Below is a small trained network, with its code and all its weights. Each question gives an input and a class and asks what happens when units are switched off, that is, made to give their printed mean instead of their output.

import numpy as np


def w(rows, s, z=0):
    codes = np.array(rows[::2]) - 128.0
    scale = np.full(codes.shape[1], s)
    scale[-1] = z or s
    return codes * scale


def norm(h):
    return h / np.sqrt((h * h).mean(-1, keepdims=True) + 1e-5)


def f(y):
    return y / 2 * (1 + np.tanh(0.7978845608 * (y + 0.044715 * y**3)))


def log_softmax(a):
    a = a - a.max(-1, keepdims=True)
    return a - np.log(np.exp(a).sum(-1, keepdims=True))


def net(x, mask):
    res = np.array(x, float).reshape(1, 2) / 4 @ E
    u = 0
    for l in range(3):
        y = f(norm(res) @ A[l][:, :-1].T + A[l][:, -1])
        res = res + np.where(mask[u : u + 10], y, B[l][:, -1]) @ B[l][:, :-1]
        u += 10
    return log_softmax(norm(res)[-1] @ U[:, :-1].T + U[:, -1])


A, B = {}, {}
E = w([
[158,78,227,29,84],'x0',
[176,139,63,19,255],'x1',
],0.00072)
A[0] = w([
[247,153,53,18,231,188],'0.n0',
[89,160,127,131,105,44],'0.n1',
[145,168,97,160,100,6],'0.n2',
[92,46,166,182,60,140],'0.n3',
[74,200,3,167,209,109],'0.n4',
[143,101,159,157,163,129],'0.n5',
[138,108,131,140,138,128],'0.n6',
[165,38,237,66,66,180],'0.n7',
[103,81,126,133,147,129],'0.n8',
[126,181,37,161,173,92],'0.n9',
],0.0013,0.0019)
B[0] = w([
[35,113,110,197,60,254],'0.n0',
[137,109,156,54,169,58],'0.n1',
[191,98,209,33,161,32],'0.n2',
[104,124,39,108,139,168],'0.n3',
[250,143,196,160,105,132],'0.n4',
[141,139,118,122,113,129],'0.n5',
[126,131,129,127,128,128],'0.n6',
[136,165,81,201,145,245],'0.n7',
[136,141,130,127,123,129],'0.n8',
[216,128,183,143,113,102],'0.n9',
],0.0014,0.00099)
A[1] = w([
[183,137,106,55,221,28],'1.n0',
[147,56,234,21,89,29],'1.n1',
[97,67,111,137,131,96],'1.n2',
[128,77,221,18,87,13],'1.n3',
[150,69,225,26,85,3],'1.n4',
[130,103,115,131,124,111],'1.n5',
[90,127,76,159,114,252],'1.n6',
[182,138,101,40,250,6],'1.n7',
[148,120,165,170,64,131],'1.n8',
[179,132,161,147,109,75],'1.n9',
],0.0024,0.00057)
B[1] = w([
[52,60,107,140,39,109],'1.n0',
[184,174,98,225,190,135],'1.n1',
[149,138,146,108,132,148],'1.n2',
[162,180,109,204,176,132],'1.n3',
[156,159,97,204,163,121],'1.n4',
[139,131,126,126,122,130],'1.n5',
[185,122,130,81,183,255],'1.n6',
[57,52,109,127,5,133],'1.n7',
[95,81,111,72,128,175],'1.n8',
[79,138,113,123,119,93],'1.n9',
],0.0019,0.00099)
A[2] = w([
[68,101,200,167,5,131],'2.n0',
[117,131,193,174,57,139],'2.n1',
[144,105,131,90,157,55],'2.n2',
[90,139,84,168,174,232],'2.n3',
[145,142,165,51,141,78],'2.n4',
[139,141,130,116,142,49],'2.n5',
[129,127,115,144,118,154],'2.n6',
[152,104,166,72,148,53],'2.n7',
[215,151,100,187,171,100],'2.n8',
[143,79,162,118,94,2],'2.n9',
],0.0026,0.00069)
B[2] = w([
[98,35,6,30,118,254],'2.n0',
[141,82,79,55,144,184],'2.n1',
[100,138,143,146,74,96],'2.n2',
[184,86,209,144,139,239],'2.n3',
[88,152,192,137,71,122],'2.n4',
[98,122,102,175,104,90],'2.n5',
[144,141,142,88,157,153],'2.n6',
[85,193,117,146,113,94],'2.n7',
[171,101,74,190,230,199],'2.n8',
[82,167,58,159,143,63],'2.n9',
],0.0016,0.0007)
U = w([
[65,33,36,40,70,207],'0',
[220,145,126,235,228,140],'1',
[65,246,253,86,63,8],'2',
],0.0073,0.0018)

Each question gives the input, the list of numbers given to net, and the class t.
The units are the neurons (one row each of A and B). Each row of codes is followed by its name. A weight is (code - 128) times the scale printed after its matrix; where a second scale follows, it is the last column's (A, B and U).
mask holds one flag per neuron, layer by layer. A switched-off neuron (its flag False) gives its mean, the last column of its row in B, instead of its output. The means were averaged over made-up inputs and are rounded, as every weight is.
A unit's drop is (log p(t) with every unit on - log p(t) with that unit switched off) / (log p(t) with every unit on - log p(t) with every unit switched off).
The circuit of an input: a set's keep is (log p(t) with only the set's units on - log p(t) with every unit switched off) / (log p(t) with every unit on - log p(t) with every unit switched off). Starting from the 12 units with the biggest drops (on a tie, the unit counted first), units are removed one at a time, each time the one whose removal leaves the highest keep (on an exact tie, the one counted first), for as long as the keep stays at least 0.8.
circuit, biggest first: the units of the circuit, biggest drop first
unit that matters most: the unit with the biggest drop
top k neurons: the k neurons with the biggest drops, biggest first
top k neurons in layer l: the k neurons of layer l with the biggest drops, biggest first
drop of u: that unit's drop, to one decimal
input [8,6], class 1: circuit, biggest first : [1.n1, 1.n3]
input [4,-8], class 0: unit that matters most : 2.n0
input [6,5], class 1: circuit, biggest first : [1.n1, 1.n3]
input [0,2], class 2: top 2 neurons in layer 1 : [1.n1, 1.n7]
input [-1,-3], class 2: top 3 neurons : [0.n0, 1.n7, 1.n0]
input [0,1], class 2: top 2 neurons in layer 1 : [1.n7, 1.n0]
input [1,-3], class 2: top 2 neurons : [0.n0, 1.n7]
input [-5,7], class 0: top 2 neurons : [1.n7, 1.n0]
input [8,-6], class 1: top 4 neurons : [1.n1, 0.n0, 1.n3, 1.n4]
input [-4,5], class 0: circuit, biggest first : [1.n7, 1.n1]
input [-2,-4], class 0: top 2 neurons in layer 1 : [1.n1, 1.n3]
input [-3,-4], class 0: top 2 neurons : [1.n1, 1.n3]
input [-3,0], class 2: top 2 neurons : [1.n1, 0.n7]
input [6,-7], class 0: unit that matters most : 2.n0
input [1,3], class 2: top 2 neurons : [0.n0, 2.n0]
input [5,-6], class 0: top 2 neurons : [2.n0, 0.n7]
input [-1,1], class 2: top 2 neurons : [1.n7, 1.n0]
input [0,-2], class 2: top 2 neurons : [1.n7, 1.n1]
input [-3,5], class 0: top 2 neurons : [1.n7, 1.n0]
input [1,0], class 2: unit that matters most : 1.n1
input [4,-2], class 1: drop of 0.n0 : 1.7
input [8,5], class 1: drop of 1.n1 : 2.4
input [8,3], class 1: drop of 0.n7 : 0.0
